grid = [-6.775 -6.515 7.516 -7.358 7.504 7.172 -7.241 -6.954 -6.724 7.137 -7.033]
grid[0]	-6.775
grid[1]	-6.515
grid[5]	7.172
grid[4]	7.504
grid[2]	7.516
grid[9]	7.137
grid[6]	-7.241

a = [[-1.953, -1.512, 0.000, 2.977, -0.031, -4.277, -2.022, 0.000], [-1.382, -1.051, -5.690, 2.900, 0.898, -4.456, 0.000, -4.715], [-0.571, -1.229, 0.000, 2.998, 0.431, -4.400, -2.079, 0.000], [-2.107, -1.486, -4.995, 0.000, 0.000, -5.159, -1.608, -3.146], [-0.174, -1.334, -6.910, 3.009, 0.000, -4.453, -2.547, -3.884]]
a[0,0] -> -1.953
a[4,2] -> -6.910
a[:, 3] -> [2.977, 2.900, 2.998, 0.000, 3.009]
a[2,1] -> -1.229
a[0,7] -> 0.000
a[2,6] -> -2.079
a[4,4] -> 0.000
a[1,3] -> 2.900
a[2,3] -> 2.998
a[4,1] -> -1.334
a[2,4] -> 0.431
a[0,4] -> -0.031
a[3,5] -> -5.159
a[3,6] -> -1.608
a[4,7] -> -3.884
a[1,4] -> 0.898
a[0,6] -> -2.022
a[0,2] -> 0.000
a[:, 1] -> [-1.512, -1.051, -1.229, -1.486, -1.334]
a[1,0] -> -1.382
a[3,7] -> -3.146
a[:, 7] -> [0.000, -4.715, 0.000, -3.146, -3.884]
a[4,3] -> 3.009
a[:, 4] -> [-0.031, 0.898, 0.431, 0.000, 0.000]
a[:, 2] -> [0.000, -5.690, 0.000, -4.995, -6.910]
a[3,4] -> 0.000
a[3,2] -> -4.995

m = [26, 83, 19, 89, 78, 12, 8]
m[0] -> 26
m[6] -> 8
m[2] -> 19

M = [[-4.968, 0.029, 2.313, -0.457, 4.812, -3.138, -2.568, 1.907, -2.700, -5.384, 2.250, -2.795, -0.224, 1.886, -1.525], [0.950, -1.569, -0.427, -2.767, -0.829, 1.843, 2.801, -1.049, -2.014, 5.117, -2.473, -0.889, -0.328, -1.287, 0.826], [-0.556, -0.778, -0.660, -1.250, 0.609, 0.189, -0.078, -1.467, -1.691, 2.025, -0.156, 3.663, -0.277, -0.669, 1.127], [0.852, 0.038, -0.703, 2.713, 0.809, 1.385, 0.495, -0.696, 1.909, 1.060, -0.608, 0.007, 2.793, 1.268, -1.116], [1.539, 1.044, -2.834, -3.040, -1.717, -0.205, 1.185, 1.326, -0.130, 3.186, -1.088, -0.841, -2.506, -0.721, -0.384], [2.276, 0.034, -1.087, -0.515, -3.936, -0.997, 1.383, 1.058, 0.713, 2.402, -1.219, 4.853, 4.707, 1.654, 0.926], [-1.247, -0.622, 0.733, 0.048, 0.920, 1.896, 1.398, -0.133, 1.176, 2.120, -0.743, -2.727, -1.184, -3.853, 0.745], [0.696, -2.155, -0.336, 0.587, 0.361, 0.399, 0.605, -1.566, 2.592, 1.286, 0.330, -2.296, 4.471, -1.923, 2.518], [1.157, -0.956, -1.284, -0.162, -1.891, 1.885, -0.392, -0.247, 0.698, 6.744, -2.348, -1.470, -0.779, -0.152, 2.218], [0.410, -0.327, -2.667, -1.102, -2.866, 3.502, 0.436, -0.428, -2.721, 1.489, -0.318, 2.482, 2.519, -1.532, 0.556], [-0.807, 1.039, -0.667, 2.772, 2.363, -6.753, -1.739, 3.771, -0.735, -4.257, 3.051, 1.047, 0.819, 4.146, 0.532], [-1.890, 0.731, 0.104, -1.983, -3.961, 2.260, -0.782, -2.153, -1.270, 2.931, -0.246, 1.814, 0.085, -2.996, 1.421], [3.373, 0.712, 0.119, 0.951, -0.326, 0.174, -0.194, 0.254, 0.711, -0.590, -2.386, -1.362, -0.034, 1.669, -1.459], [-1.248, -0.696, -0.930, -0.074, -1.770, -1.270, 0.481, -1.363, -1.384, -0.261, -2.553, 3.771, 1.032, -2.719, 0.688], [-0.062, 0.919, -1.768, -0.904, -1.240, 3.700, 0.074, -0.547, 0.371, 6.090, -5.252, 2.614, 1.133, -2.173, 0.174]]
M[0,0] -> -4.968
M[-11,7] -> 1.326
M[-2] -> [-1.248, -0.696, -0.930, -0.074, -1.770, -1.270, 0.481, -1.363, -1.384, -0.261, -2.553, 3.771, 1.032, -2.719, 0.688]
M[9,-4] -> 2.482
M[12,-3] -> -0.034
M[4,-1] -> -0.384
M[0] -> [-4.968, 0.029, 2.313, -0.457, 4.812, -3.138, -2.568, 1.907, -2.700, -5.384, 2.250, -2.795, -0.224, 1.886, -1.525]
M[-4,-12] -> -1.983
M[5,-8] -> 1.058
M[2,1] -> -0.778
M[:, 13] -> [1.886, -1.287, -0.669, 1.268, -0.721, 1.654, -3.853, -1.923, -0.152, -1.532, 4.146, -2.996, 1.669, -2.719, -2.173]
M[:, -10] -> [-3.138, 1.843, 0.189, 1.385, -0.205, -0.997, 1.896, 0.399, 1.885, 3.502, -6.753, 2.260, 0.174, -1.270, 3.700]
M[4,0] -> 1.539
M[-10,14] -> 0.926
M[2,-3] -> -0.277
M[3] -> [0.852, 0.038, -0.703, 2.713, 0.809, 1.385, 0.495, -0.696, 1.909, 1.060, -0.608, 0.007, 2.793, 1.268, -1.116]
M[:, -7] -> [-2.700, -2.014, -1.691, 1.909, -0.130, 0.713, 1.176, 2.592, 0.698, -2.721, -0.735, -1.270, 0.711, -1.384, 0.371]
M[:, -4] -> [-2.795, -0.889, 3.663, 0.007, -0.841, 4.853, -2.727, -2.296, -1.470, 2.482, 1.047, 1.814, -1.362, 3.771, 2.614]
M[:, -12] -> [-0.457, -2.767, -1.250, 2.713, -3.040, -0.515, 0.048, 0.587, -0.162, -1.102, 2.772, -1.983, 0.951, -0.074, -0.904]
M[-1,2] -> -1.768
M[:, -3] -> [-0.224, -0.328, -0.277, 2.793, -2.506, 4.707, -1.184, 4.471, -0.779, 2.519, 0.819, 0.085, -0.034, 1.032, 1.133]
M[5,2] -> -1.087
M[-3,6] -> -0.194
M[:, -15] -> [-4.968, 0.950, -0.556, 0.852, 1.539, 2.276, -1.247, 0.696, 1.157, 0.410, -0.807, -1.890, 3.373, -1.248, -0.062]
M[-4,10] -> -0.246
M[-9,-7] -> 1.176
M[7,11] -> -2.296
M[0,-1] -> -1.525
M[5,-4] -> 4.853
M[-13,11] -> 3.663
M[-3,-10] -> 0.174
M[-1,-1] -> 0.174
M[-13,8] -> -1.691
M[-10,9] -> 2.402
M[-11,8] -> -0.130
M[6,7] -> -0.133
M[:, 6] -> [-2.568, 2.801, -0.078, 0.495, 1.185, 1.383, 1.398, 0.605, -0.392, 0.436, -1.739, -0.782, -0.194, 0.481, 0.074]
